Below is a small trained network, with its code and all its weights. Each question gives an input and a class and asks what happens when units are switched off, that is, made to give their printed mean instead of their output.

import numpy as np


def w(rows, s, z=0):
    codes = np.array(rows[::2]) - 128.0
    scale = np.full(codes.shape[1], s)
    scale[-1] = z or s
    return codes * scale


def f(y):
    return y / 2 * (1 + np.tanh(0.7978845608 * (y + 0.044715 * y**3)))


def log_softmax(a):
    a = a - a.max(-1, keepdims=True)
    return a - np.log(np.exp(a).sum(-1, keepdims=True))


def net(x, mask):
    res = np.array(x, float).reshape(1, 7) / 4 @ E
    y = f(res @ A[0][:, :-1].T + A[0][:, -1])
    res = res + np.where(mask, y, B[0][:, -1]) @ B[0][:, :-1]
    return log_softmax(res[-1] @ U[:, :-1].T + U[:, -1])


A, B = {}, {}
E = w([
[154,79,144],'x0',
[49,51,177],'x1',
[184,241,227],'x2',
[215,77,144],'x3',
[107,162,12],'x4',
[95,55,208],'x5',
[253,69,58],'x6',
],0.0052)
A[0] = w([
[139,105,71,206],'neuron 1',
[85,101,151,81],'neuron 2',
[72,131,132,149],'neuron 3',
[100,90,177,75],'neuron 4',
[91,198,155,177],'neuron 5',
[212,155,94,225],'neuron 6',
[121,113,116,179],'neuron 7',
[142,128,119,29],'neuron 8',
[100,91,112,123],'neuron 9',
[126,161,120,248],'neuron 10',
[152,184,106,155],'neuron 11',
[104,159,184,66],'neuron 12',
[93,95,109,208],'neuron 13',
[134,107,110,4],'neuron 14',
[183,94,143,66],'neuron 15',
[150,51,22,196],'neuron 16',
[90,168,143,118],'neuron 17',
[133,123,141,44],'neuron 18',
[101,95,199,121],'neuron 19',
[178,88,128,49],'neuron 20',
[252,114,94,168],'neuron 21',
[138,148,183,107],'neuron 22',
[144,156,109,74],'neuron 23',
[140,115,103,148],'neuron 24',
[139,133,87,118],'neuron 25',
[182,174,108,217],'neuron 26',
[104,103,188,188],'neuron 27',
[110,93,83,97],'neuron 28',
[111,118,199,227],'neuron 29',
],0.016,0.0028)
B[0] = w([
[178,168,167,186],'neuron 1',
[165,69,98,157],'neuron 2',
[179,105,77,174],'neuron 3',
[151,43,112,164],'neuron 4',
[89,155,51,212],'neuron 5',
[62,196,169,238],'neuron 6',
[151,143,129,143],'neuron 7',
[124,112,150,120],'neuron 8',
[182,110,138,156],'neuron 9',
[110,175,103,180],'neuron 10',
[82,177,119,197],'neuron 11',
[147,75,78,166],'neuron 12',
[196,135,118,174],'neuron 13',
[151,91,159,122],'neuron 14',
[130,104,167,160],'neuron 15',
[255,181,192,246],'neuron 16',
[138,116,78,172],'neuron 17',
[158,107,141,118],'neuron 18',
[142,36,86,182],'neuron 19',
[123,122,178,156],'neuron 20',
[75,190,176,254],'neuron 21',
[101,89,95,161],'neuron 22',
[117,144,140,148],'neuron 23',
[139,148,158,146],'neuron 24',
[140,135,160,156],'neuron 25',
[45,192,141,218],'neuron 26',
[133,61,73,181],'neuron 27',
[187,116,151,161],'neuron 28',
[103,63,57,191],'neuron 29',
],0.017,0.008)
U = w([
[227,115,210,8],'0',
[104,125,229,158],'1',
[117,147,78,4],'2',
[187,198,47,234],'3',
[139,2,150,185],'4',
],0.0081,0.0027)

Each question gives the input, the list of numbers given to net, and the class t.
The units are the neurons (one row each of A and B). Each row of codes is followed by its name. A weight is (code - 128) times the scale printed after its matrix; where a second scale follows, it is the last column's (A, B and U).
mask holds one flag per neuron, in row order. A switched-off neuron (its flag False) gives its mean, the last column of its row in B, instead of its output. The means were averaged over made-up inputs and are rounded, as every weight is.
A unit's drop is (log p(t) with every unit on - log p(t) with that unit switched off) / (log p(t) with every unit on - log p(t) with every unit switched off).
The circuit of an input: a set's keep is (log p(t) with only the set's units on - log p(t) with every unit switched off) / (log p(t) with every unit on - log p(t) with every unit switched off). Starting from the 12 units with the biggest drops (on a tie, the unit counted first), units are removed one at a time, each time the one whose removal leaves the highest keep (on an exact tie, the one counted first), for as long as the keep stays at least 0.8.
units of the circuit, in order: the units of the circuit, biggest drop first
k most important neurons: the k neurons with the biggest drops, biggest first
drop of u: that unit's drop, to one decimal
input [1,6,3,6,4,7,6], class 0: units of the circuit, in order	(neuron 16; neuron 5)
input [-7,0,7,3,7,-8,3], class 1: units of the circuit, in order	(neuron 6; neuron 21)
input [-1,-7,-1,-3,7,7,8], class 0: units of the circuit, in order	(neuron 16)
input [0,-5,7,-6,-3,3,0], class 2: units of the circuit, in order	(neuron 16; neuron 22; neuron 29)
input [-4,-5,-3,6,-2,2,-3], class 1: units of the circuit, in order	(neuron 5; neuron 3; neuron 17)
input [2,-7,6,-5,3,-5,-3], class 2: units of the circuit, in order	(neuron 16; neuron 26)
input [1,-1,-2,3,-3,-2,7], class 1: 2 most important neurons	(neuron 21; neuron 6)
input [-4,-8,4,3,-4,-7,-2], class 1: 2 most important neurons	(neuron 6; neuron 21)
input [1,-6,2,-1,-5,-3,-4], class 2: drop of neuron 16	0.5
input [3,0,-3,2,3,-4,5], class 0: drop of neuron 16	0.8
input [-1,-1,6,1,8,-5,0], class 1: drop of neuron 8	0.0
input [6,0,-3,-5,-7,-4,6], class 0: drop of neuron 16	0.4
